Here are made-up elements, facts about them, and rows of numbers that follow some of those facts. Name the element behind each unnamed row.

Facts:
{bagral bresim dragor gatafol gesta griven grorul komon noto plapli trofe} δ b
{bobun boklom bratrul flifuda labi nedrak tuplidu} δ c
{diran drikigrel dritran dropli fiskek gido grupluvik guplur klobruk ploskos pumek rufi ruge sakibal stazer trostomol vodril vova zafal} δ a
{druvetrom fabelu klosom lukos maplon restofle staflin subul vopla} δ d
bratrul μ [guplur]
bresim μ [grupluvik subul dragor]
diran μ [vopla klosom]
dragor μ [druvetrom]
drikigrel μ [vopla]
dritran μ [stazer rufi vova]
dropli μ [ploskos dragor]
druvetrom μ [griven]
fiskek μ [flifuda vopla]
flifuda μ [vopla vova]
gesta μ [bobun]
gido μ [pumek]
grorul μ [noto]
grupluvik μ [vopla]
guplur μ [rufi]
klobruk μ [gesta fabelu]
klosom μ [griven]
komon μ [vopla]
lukos μ [trofe klosom]
nedrak μ [noto]
plapli μ [gido nedrak]
ploskos μ [griven]
pumek μ [subul]
ruge μ [labi]
sakibal μ [gatafol]
staflin μ [bresim lukos]
trofe μ [grupluvik griven]
trostomol μ [komon]
tuplidu μ [gatafol]
vodril μ [subul maplon grorul]
vopla μ [griven]

Some elements and their rows:
[ -0.8  15.3   1.4  -2.6  -5.8  -7.3   4.1  -0.5 -22.7  10.3 -13.9  11.2
 -10.4   0.8   4.3]: trostomol
[  0.2  -6.0  -8.4   8.3   3.4  -0.7 -26.4  11.6 -25.9   8.7 -27.8   5.7
   9.8  18.7  -4.3]: rufi
[ -3.7   9.1   1.5   1.4  -2.8   0.5  -4.6   0.5 -21.1  10.6 -11.5  13.9
  -8.2   6.5   7.2]: ruge
[ 12.1  18.4  -2.8  10.6 -12.1  -4.7   2.0   2.5 -20.8   3.5  -0.2   6.2
 -21.5   0.8  26.6]: dropli
[ 15.9 -10.4  -2.3 -40.4  -5.2 -36.2  -2.2 -30.0 -35.2  -0.8 -13.1  17.0
 -42.0  -5.7 -27.2]: pumek
[ -3.4   4.5   0.0  -4.1   2.3  11.6  -7.5  15.4 -28.7   7.1 -32.5   7.1
   9.5  18.9  -8.4]: vova
[-10.7  18.8   0.7  12.3   9.7 -10.6  -0.4  -4.1 -26.7  -1.0   3.6  25.0
  -7.9  -4.9  11.6]: klobruk
[ 12.8  -0.3   1.0 -12.4  17.0  22.3  -4.6   6.1   2.1  -7.9   5.9 -24.1
  15.2   1.5  -0.2]: bagral
[ -3.8   5.0  13.8 -20.7  -1.5  21.5 -11.8 -48.5  33.1 -34.8  -4.2  -8.3
  28.2  -4.3  26.9]: grorul
[  6.9  -7.4  12.5  16.8   5.6  15.3  -9.0  16.9  -4.0 -14.8  -8.6 -10.3
  12.6   6.5 -39.7]: labi
[  2.6  -1.9  17.6  23.9  -0.1   7.1 -11.4  10.0  -5.6 -13.9  -0.4 -15.1
  16.7   5.5 -31.1]: boklom
[ -5.2  10.6   9.1  37.0  15.7   3.9  -4.0  10.6 -11.5 -24.9  14.1   5.2
  17.2  -5.1 -28.9]: bobun
[ -3.7  10.7   0.5  49.1  -0.3 -22.1  -6.8 -18.9   9.9  -0.7  -1.4 -31.5
   7.3  -9.6 -20.0]: bratrul
[-12.0 -38.6  -5.6  20.5   2.0   1.2   1.5   2.0  48.9  18.9  40.3  38.0
 -26.4 -13.9   3.3]: klosom
[ 13.0 -29.5 -11.5  32.1  -6.4   2.9   0.6  16.5  28.1   5.6  21.5  34.9
 -17.1 -20.5  15.5]: druvetrom
[ -7.5 -21.1 -20.6   8.3 -10.7  16.0  27.6  20.5  55.5  13.4  -1.7  43.3
 -15.9 -12.8   4.8]: vopla

Which element is each row?
A row may be one of the elements named above.
[ 35.4  13.8   1.8   7.2   0.4   8.0   4.1  15.1  -0.8  -3.1  21.6 -39.9
  -9.1 -26.5  49.3]  dragor
[  1.6  -2.4   8.6 -13.9   8.8  32.3 -15.1 -10.9  11.3 -22.6  -2.3 -15.1
  22.5   8.7  16.0]  noto
[  6.7   8.3   0.7  10.5 -15.4   6.2  14.5 -24.8 -32.9  25.4  11.0  18.9
  36.0   9.2   3.3]  sakibal
[ 15.4 -35.2  -8.2  37.2  -3.8   6.3   0.3  21.2  31.4   4.3  23.8  39.9
 -25.7 -21.7  26.0]  druvetrom
[ -6.6  22.3  -0.1   9.5 -10.9   3.5  27.3  13.8  21.0  -3.3 -25.1 -16.7
  15.9  -4.4 -30.7]  flifuda
[-14.4   8.8  18.2  29.6 -18.4  10.1 -12.7 -48.6  35.7 -36.3  -6.9   4.5
  30.5   5.4   3.9]  nedrak
[ -6.4   8.3  -5.2  41.9  -3.7 -20.7 -10.1 -12.1   2.5  -0.2  -3.5 -24.6
   8.5  -3.3 -17.3]  bratrul
[  9.2  -8.6   0.3 -17.5  19.4  21.4  -7.0   7.8  -6.7  -6.4   1.7 -22.6
  11.8   3.8  -2.9]  bagral
[ -8.9 -21.8 -17.4  11.9  -6.6  10.7  26.6  19.2  48.2   7.4   4.6  35.3
 -10.9 -13.9   1.5]  vopla
[-11.9 -17.8   3.6 -11.9  -2.7 -40.9  -2.1  14.9  15.4  -8.2  42.4 -16.0
   4.2  -0.6  14.1]  staflin
[-11.3   4.7  20.5  27.4 -17.6   8.9 -13.3 -44.4  29.9 -30.3  -4.2  -0.9
  24.1  -0.1  -3.0]  nedrak
[ 25.0   0.5  13.8 -32.3  -0.7 -17.6   8.6  13.0   2.7 -10.2  32.8 -53.6
 -33.2 -10.4  18.3]  bresim
[  0.9  -4.5  12.3 -15.1  12.6  21.8  -2.1  -2.1  42.9  11.3  33.7 -19.4
 -37.3  -2.8  11.9]  trofe
[-17.6  34.1   3.7   7.1  34.8   7.7   5.6   4.6 -22.3 -18.7  28.2  -3.2
   0.4 -25.6  19.4]  gesta
[ 18.2  -5.0   7.0  -6.5  16.0  34.8   7.5  -7.3 -14.2   9.9  13.6 -17.7
  44.0   2.3  -6.3]  gatafol
[  4.6  -1.1   5.8 -28.1 -16.2 -18.7  -9.9 -11.6 -25.1  -5.3  -9.1   6.9
 -23.9   2.4  -0.8]  vodril
[  6.1  -2.8  -5.6 -18.6   2.1 -27.6  -8.0 -45.3 -37.2  -1.1 -15.9  34.8
 -23.5  -6.3 -20.2]  gido
[-36.2 -20.4   7.2  -9.4   1.2 -38.4  -6.9   9.9  30.8  15.0  55.6  -7.8
  -1.4   1.1   7.7]  lukos
[  0.1   1.6  -3.1  -3.7  16.3   7.9  -2.4 -41.0   6.9 -12.6   4.4  -8.8
   7.7 -14.7  13.6]  plapli
[ 15.0 -36.9  -7.8 -33.4   2.9 -19.3  -8.5  18.8  -8.4 -21.5   8.2   1.8
   8.7   5.0 -18.5]  subul
[ 11.3   0.3  -4.4  21.5  -9.6  18.2  -8.4  -5.5   5.2  22.3   6.2  45.3
 -49.5  -0.4  12.1]  ploskos
[ -8.7  29.9  -2.5  11.7 -12.3   1.7  22.5  13.0  19.8  -4.4 -24.8 -27.7
   7.9  -2.4 -28.9]  flifuda

The same elements again, as new rows of numbers:
Named rows:
[ -0.5   1.5  -1.7  -3.5  -2.2 -21.7  -0.3  -9.2  -4.3   7.3  13.6  19.7
   2.9 -30.8 -13.3   5.6   2.9   5.1  12.5  10.2   2.3  -1.8]: staflin
[ -7.7 -10.4   5.0   5.1   9.4 -16.8   5.6  -5.4   3.3   4.8   0.1 -13.0
   7.3  16.8   0.7   5.4  -4.2   1.3  14.3  19.8  -6.8  -4.7]: ruge
[ -9.8 -15.0   5.5   6.3  10.2 -16.3   7.1  -6.5   3.4   3.6   1.2 -15.0
   9.7  15.4   5.9   4.8  -6.2   0.6  13.1  15.9  -7.6  -7.9]: zafal
[  0.9  -7.8   2.9   0.9   6.7 -12.5   0.4 -14.9   4.7   5.2  -1.4  -4.5
   3.4  27.7  -6.5   1.4   1.3   6.2  16.9  16.0   3.1  -2.1]: dropli
[-17.9 -17.2  12.0   8.9   7.0 -17.1  15.6   6.6   8.6  -0.4  -0.8 -28.9
   6.1  -3.0  21.5   3.6 -11.1  -0.8   8.5  16.4  -5.7  -8.4]: guplur
[-19.2 -23.3  12.5  10.0   8.9 -17.7  17.9   6.1   8.5   2.0   1.5 -28.5
   8.4   1.2  19.9   6.1 -12.7  -2.0   6.6   9.4  -7.0 -11.9]: rufi
[ 20.5 -11.0  16.2 -20.1  -9.9  -6.6   5.0 -36.3  -8.5   2.6 -14.7  45.0
  -0.6  11.8 -15.1 -29.0  -1.1   3.0  28.2 -46.5  -6.3   4.7]: klosom
[  1.9  17.4   1.4   4.1   5.8 -19.2  -9.5 -15.8  -3.8   2.1  -5.6  -8.1
   1.8  29.5   9.7 -12.8   4.5  -5.3  24.3  24.8 -16.0   3.0]: diran
[ -8.2  -5.1  -3.5  -0.2  -3.9 -23.2   1.8   4.6   1.6   9.1  20.2  14.0
   0.1 -43.9 -20.9  21.4   3.4  12.0   7.4  25.5  14.2  -5.3]: subul
[-14.1 -21.1   7.0   7.3  11.6 -14.0  12.2  -1.9   5.4   3.4   1.6 -21.4
  11.1  10.3  12.2   5.5 -10.2   0.2   9.9  12.1  -8.9  -9.7]: stazer
[-17.7 -12.9   6.9   9.2  10.3 -18.5  11.3   0.9   3.0   2.7  -1.7 -20.7
  10.7   7.4  19.2   2.3  -9.4  -4.0  10.2  18.9 -12.4  -9.7]: vova
[ -4.2  -0.5 -10.3  -3.3   6.3  -3.2   7.9  10.6  -5.2   7.1   1.7 -13.5
  19.3  -6.3   7.2  12.6 -12.6  -0.2   0.1  -4.6   1.7   5.2]: bagral
[ 25.4   9.7  -4.1 -18.4  -4.7   5.3  -3.2 -16.1  -8.5   3.8 -15.8   7.2
   3.4  29.4  -9.4 -14.3  -2.7   5.3  14.8 -27.2   6.1  16.1]: trofe
[  4.1   8.5 -22.2  -5.6  10.0  -5.7  -4.8   0.3 -12.8  12.9   4.3   0.8
  21.7   4.8 -10.6  17.6  -3.7   3.4   5.8   7.0   4.3   5.1]: plapli
[-12.5 -17.3   5.5   4.6   1.2 -26.5  12.4  11.9   3.0   5.7 -20.7  -5.8
  24.6 -18.3   3.4  11.8 -17.3  -2.5  -2.2   4.1   4.8  -5.9]: bobun
[  5.9  -3.7 -33.3  -4.1  29.1  -6.1  -6.1 -24.9 -29.6  26.4  12.5  33.4
  50.8  28.8 -29.6  28.6  -5.7  -4.1  13.0   4.9 -16.6   5.4]: grorul

Rows to name:
Some rows may be elements named above.
[ 24.3  11.3  -5.6 -18.2  -4.4   4.8  -3.4 -16.1  -8.2   2.9 -15.1  10.8
   4.8  30.1 -13.1 -13.9  -3.7   5.2  14.1 -26.7   7.8  15.7]  trofe
[ -3.7  -2.0 -10.1  -2.7   5.9  -5.0   9.4  10.3  -5.9   6.7   1.2 -13.4
  19.3  -5.6   6.5  12.2 -12.1   0.1   2.1  -2.0   4.0   1.3]  bagral
[  3.4   7.6 -13.6   4.1   3.9 -22.5 -16.0  -1.0  12.7   9.9  14.4  -5.9
  -9.4  14.5 -30.1  25.7  16.3  22.1  13.5  57.4  29.2  -4.1]  pumek
[-16.5 -15.7  10.0  10.5   7.2 -17.9  13.4   4.8   8.8   0.7   0.8 -27.3
   6.8   0.1  22.3   2.2 -11.3  -1.0   8.0  18.1  -4.9 -10.8]  guplur
[ 21.7 -15.0  13.4 -20.5 -11.8  -6.9   7.8 -38.8  -3.9   1.9 -11.0  42.2
  -5.0  15.5 -18.0 -23.7  -1.0   7.3  26.1 -44.9  -1.6   4.7]  druvetrom
[ 15.9  40.3   9.2 -10.9 -11.4 -17.7 -15.5 -30.8 -20.9  -2.8 -13.9  30.0
  -5.3  -2.4   9.7 -42.0   8.1 -15.0  33.3 -11.5 -24.6  11.0]  vopla
[ -2.9 -11.6 -26.4  -2.9  27.5  -2.9   2.8 -19.2 -25.8  22.3   9.7  22.2
  46.9  14.3 -15.4  25.5  -9.8  -5.5   9.7  -6.4 -15.6   3.5]  noto
[ 16.9   7.4 -13.1 -12.5  -1.3   0.2  -3.1   1.6  -2.5   6.6  -1.6  -1.3
   3.9   5.6 -16.2   9.5  -1.6  12.7   6.1  -5.1  20.8   9.8]  dragor
[ 21.8 -11.0   3.6 -21.1  -2.5  11.2  10.5 -15.8  -7.3   1.5 -21.4   7.5
   9.0  33.2  -2.0 -19.4 -14.0   1.7  14.4 -55.0   1.3  12.8]  griven
[  2.3 -14.1 -22.5   2.0  24.6 -28.8  -6.3 -36.6 -24.8  26.6 -14.1  53.3
  55.7  32.8 -39.7  26.9  -3.0  -6.1  15.6  14.5 -11.7   2.5]  nedrak
[  2.0  -7.9   4.7   0.6   7.0 -14.1  -1.0 -15.4   5.3   5.7  -1.6  -2.9
   3.7  28.4  -7.5   1.0   0.4   7.0  19.8  16.1   4.8  -3.7]  dropli
[ 15.1   6.4 -12.9 -10.4  -0.9   0.4  -4.1   1.3  -0.9   7.0   0.2  -1.4
   3.5  10.4 -19.6  10.1  -1.6  12.0   4.7  -4.4  19.4   7.4]  dragor
[  4.8  -3.9   2.1  -8.5  -5.5 -16.4   2.7 -20.4  -6.4   6.1   6.0  30.1
   0.0 -15.7 -14.9  -3.9   0.8   5.0  17.6  -6.0   1.0   1.7]  lukos
[ -7.8  -1.7  -8.1  -2.0   4.5  -4.5   8.7  16.6  -3.6   5.6   4.8 -17.8
  16.5 -17.3  10.1  12.9 -15.3  -0.9  -0.2  -4.4   4.7   3.5]  gesta
[ -6.9  41.0  -2.1   7.4  -2.4 -35.4 -16.2   2.3 -11.6   1.3 -28.9  -1.8
  18.3 -14.9  18.1  -9.6   0.4 -17.0   7.6  32.1  -8.3   4.6]  flifuda
[  1.2  58.9 -17.2  -0.9   2.2 -14.5 -20.7   8.1 -19.7   1.6  -3.4 -16.7
  10.0  -8.3  22.4 -10.6   3.9 -16.0  11.9  27.1 -14.3  13.9]  komon

